Here is a tiny trained network, its code and every weight. The questions are about switching its units off for an input and a target symbol, where a switched-off unit gives its printed mean instead of its output.

import numpy as np


def w(rows, s, z=0):
    codes = np.array(rows[::2]) - 128.0
    scale = np.full(codes.shape[1], s)
    scale[-1] = z or s
    return codes * scale


def norm(h):
    return h / np.sqrt((h * h).mean(-1, keepdims=True) + 1e-5)


def f(y):
    return np.maximum(y, 0)


def softmax(a):
    e = np.exp(a - a.max(-1, keepdims=True))
    return e / e.sum(-1, keepdims=True)


def log_softmax(a):
    a = a - a.max(-1, keepdims=True)
    return a - np.log(np.exp(a).sum(-1, keepdims=True))


def net(x, mask):
    ids = ['αγδεζηλμξπτφω'.index(c) for c in x.split()]
    T = len(ids)
    res = E[ids] + P[:T]
    u = 0
    for l in range(3):
        q, k, v = (norm(res) @ M[l].T for M in (Q, K, V))
        z = softmax(np.where(np.tri(T) > 0, q @ k.T / 3**0.5, -1e9)) @ v
        res = res + np.where(mask[u], z, O[l][:, -1]) @ O[l][:, :-1]
        u += 1
        y = f(norm(res) @ A[l][:, :-1].T + A[l][:, -1])
        res = res + np.where(mask[u : u + 4], y, B[l][:, -1]) @ B[l][:, :-1]
        u += 4
    return log_softmax(norm(res)[-1] @ U[:, :-1].T + U[:, -1])


Q, K, V, O, A, B = {}, {}, {}, {}, {}, {}
E = w([
[168,147,212,55,170],'α',
[2,183,39,208,141],'γ',
[140,151,106,43,27],'δ',
[97,183,174,9,72],'ε',
[199,31,212,211,195],'ζ',
[153,116,166,93,142],'η',
[44,210,123,68,220],'λ',
[226,193,194,226,123],'μ',
[34,80,234,127,159],'ξ',
[153,104,162,85,153],'π',
[161,172,209,92,176],'τ',
[85,87,88,143,190],'φ',
[242,141,167,37,90],'ω',
],0.02)
P = w([
[113,189,161,1,254],'0',
[113,117,180,168,92],'1',
[108,108,169,172,91],'2',
[107,106,166,176,88],'3',
[103,103,157,177,85],'4',
[100,83,146,186,76],'5',
[100,92,150,180,80],'6',
[100,93,145,179,78],'7',
[99,85,137,178,78],'8',
[98,80,129,186,77],'9',
[96,77,131,179,80],'10',
[95,70,123,183,74],'11',
],0.0078)
Q[0] = w([
[96,213,254,57,176],'0.h1',
[212,129,121,3,228],'0.h1',
[25,12,186,24,105],'0.h1',
],0.0058)
K[0] = w([
[172,169,227,136,232],'0.h1',
[172,212,65,59,175],'0.h1',
[53,64,137,2,224],'0.h1',
],0.0071)
V[0] = w([
[30,84,174,110,114],'0.h1',
[181,137,121,184,177],'0.h1',
[168,181,196,255,164],'0.h1',
],0.0051)
O[0] = w([
[146,99,254,101,170,250],'0.h1',
[124,101,86,92,89,82],'0.h1',
[99,30,107,179,93,123],'0.h1',
],0.0097,0.0016)
A[0] = w([
[6,100,189,52,164,168],'0.n1',
[108,209,131,67,103,207],'0.n2',
[69,148,141,204,254,84],'0.n3',
[185,122,86,83,44,4],'0.n4',
],0.0097,0.003)
B[0] = w([
[79,176,153,182,77,254],'0.n1',
[110,64,35,190,96,197],'0.n2',
[100,9,116,64,98,183],'0.n3',
[161,79,171,146,102,163],'0.n4',
],0.013,0.0089)
Q[1] = w([
[121,101,11,126,172],'1.h1',
[73,192,201,97,129],'1.h1',
[108,194,210,124,132],'1.h1',
],0.012)
K[1] = w([
[185,77,140,255,108],'1.h1',
[151,193,166,47,210],'1.h1',
[181,161,50,70,219],'1.h1',
],0.0099)
V[1] = w([
[103,101,93,121,7],'1.h1',
[121,190,98,85,118],'1.h1',
[142,83,116,106,134],'1.h1',
],0.012)
O[1] = w([
[197,61,75,218,89,254],'1.h1',
[34,109,104,2,65,110],'1.h1',
[156,132,106,18,173,111],'1.h1',
],0.0075,0.0076)
A[1] = w([
[133,105,139,2,37,233],'1.n1',
[59,170,102,135,213,3],'1.n2',
[166,175,188,214,164,109],'1.n3',
[226,125,115,49,113,121],'1.n4',
],0.011,0.0038)
B[1] = w([
[244,143,142,121,159,255],'1.n1',
[66,121,43,219,98,134],'1.n2',
[96,22,78,187,153,218],'1.n3',
[184,191,204,163,200,161],'1.n4',
],0.011,0.0055)
Q[2] = w([
[123,75,104,168,208],'2.h1',
[72,125,133,139,95],'2.h1',
[148,129,2,92,107],'2.h1',
],0.016)
K[2] = w([
[135,94,142,171,254],'2.h1',
[58,145,125,96,97],'2.h1',
[163,90,107,205,80],'2.h1',
],0.014)
V[2] = w([
[120,52,126,126,94],'2.h1',
[96,105,127,1,79],'2.h1',
[84,131,132,152,46],'2.h1',
],0.0069)
O[2] = w([
[170,103,51,66,98,202],'2.h1',
[15,94,168,2,62,2],'2.h1',
[76,208,125,172,70,211],'2.h1',
],0.0084,0.0031)
A[2] = w([
[153,102,199,133,90,92],'2.n1',
[26,88,44,146,155,149],'2.n2',
[96,10,124,111,186,3],'2.n3',
[131,96,74,170,111,172],'2.n4',
],0.014,0.0045)
B[2] = w([
[134,161,52,116,165,211],'2.n1',
[48,198,98,13,184,207],'2.n2',
[209,188,222,138,10,181],'2.n3',
[100,115,126,42,131,255],'2.n4',
],0.012,0.009)
U = w([
[130,188,199,93,149,206],'α',
[93,51,132,113,131,61],'γ',
[183,104,69,81,67,50],'δ',
[119,199,168,178,3,42],'ε',
[143,45,238,135,118,129],'ζ',
[80,120,106,114,176,188],'η',
[150,210,70,145,141,110],'λ',
[85,63,70,227,183,69],'μ',
[51,96,238,177,90,82],'ξ',
[122,188,170,219,134,206],'π',
[87,120,91,75,226,254],'τ',
[149,112,205,18,74,81],'φ',
[215,178,147,79,174,203],'ω',
],0.012,0.0058)

Each question gives the input, a string of symbols that net reads in full, and the target symbol t.
The units are the heads (3 rows each of Q, K, V and O) and the neurons (one row each of A and B). Each row of codes is followed by its name. A weight is (code - 128) times the scale printed after its matrix; where a second scale follows, it is the last column's (O, A, B and U).
mask holds one flag per unit, layer by layer, with each layer's heads first. A switched-off unit (its flag False) gives its mean, the last column of its rows in O or B, instead of its output. The means were averaged over made-up inputs and are rounded, as every weight is.
A unit's drop is (log p(t) with every unit on - log p(t) with that unit switched off) / (log p(t) with every unit on - log p(t) with every unit switched off).
The circuit of an input: a set's keep is (log p(t) with only the set's units on - log p(t) with every unit switched off) / (log p(t) with every unit on - log p(t) with every unit switched off). Starting from the 12 units with the biggest drops (on a tie, the unit counted first), units are removed one at a time, each time the one whose removal leaves the highest keep (on an exact tie, the one counted first), for as long as the keep stays at least 0.8.
circuit, biggest first: the units of the circuit, biggest drop first
top k neurons: the k neurons with the biggest drops, biggest first
k most important neurons of layer l: the k neurons of layer l with the biggest drops, biggest first
input α δ α λ γ δ ω α ε ζ π μ, target μ: circuit, biggest first	[1.n3, 2.n3]
input ε η ξ ω η α π λ η τ η, target ε: top 2 neurons	[0.n1, 0.n3]
input ζ ζ α, target ζ: circuit, biggest first	[1.n3, 1.h1, 2.n3]
input α φ ζ δ ω π, target α: circuit, biggest first	[1.h1, 0.n3]
input λ π ζ ε α, target λ: 2 most important neurons of layer 0	[0.n1, 0.n2]
input φ π ω ε δ μ δ φ ε π δ π, target φ: 2 most important neurons of layer 1	[1.n3, 1.n1]
input φ π δ π ω ζ π π π τ μ τ, target φ: 2 most important neurons of layer 0	[0.n3, 0.n2]
input ζ τ δ π α τ, target ζ: top neuron	[1.n3]
input π μ α λ ω λ π, target π: top 4 neurons	[0.n1, 0.n4, 0.n3, 0.n2]
input φ ω π ε, target ε: circuit, biggest first	[0.n1, 2.n2]
input α ε ξ ε ω φ μ α τ ζ ε π, target α: circuit, biggest first	[1.h1, 0.n3, 0.n2]
input μ τ ω λ λ η, target μ: circuit, biggest first	[2.h1, 2.n3]
input ω ζ π, target ω: circuit, biggest first	[1.h1, 1.n1, 0.n1]
input δ α τ, target δ: circuit, biggest first	[0.h1, 1.h1, 0.n2]
input φ μ ζ ω π, target φ: top 3 neurons	[0.n3, 2.n3, 1.n3]
input δ μ π ω μ ζ π π λ α λ ω, target ω: top 2 neurons	[1.n4, 0.n1]
input τ λ ζ ζ γ α ω π, target τ: top 3 neurons	[0.n3, 0.n1, 1.n3]
input δ μ ξ τ ε γ, target τ: circuit, biggest first	[2.n2]
input ε ζ α ε π δ δ π η ζ τ, target ε: top 2 neurons	[0.n1, 1.n3]
input ε δ γ ω π, target ε: top 4 neurons	[0.n1, 0.n3, 0.n2, 2.n2]
input π μ η, target π: top neuron	[0.n4]
input ξ π φ φ δ δ α, target ξ: top 4 neurons	[1.n3, 0.n1, 1.n1, 2.n3]
input τ δ γ λ δ π δ δ τ, target τ: 2 most important neurons of layer 0	[0.n1, 0.n4]
input ζ ω ξ ξ ζ γ μ γ ε ζ π, target ζ: top 4 neurons	[2.n3, 1.n3, 0.n2, 1.n1]
input π τ λ μ δ π ω ε δ ω τ, target π: top 4 neurons	[0.n1, 0.n4, 0.n2, 0.n3]
input ω γ π δ π η, target ω: top 2 neurons	[1.n1, 0.n1]
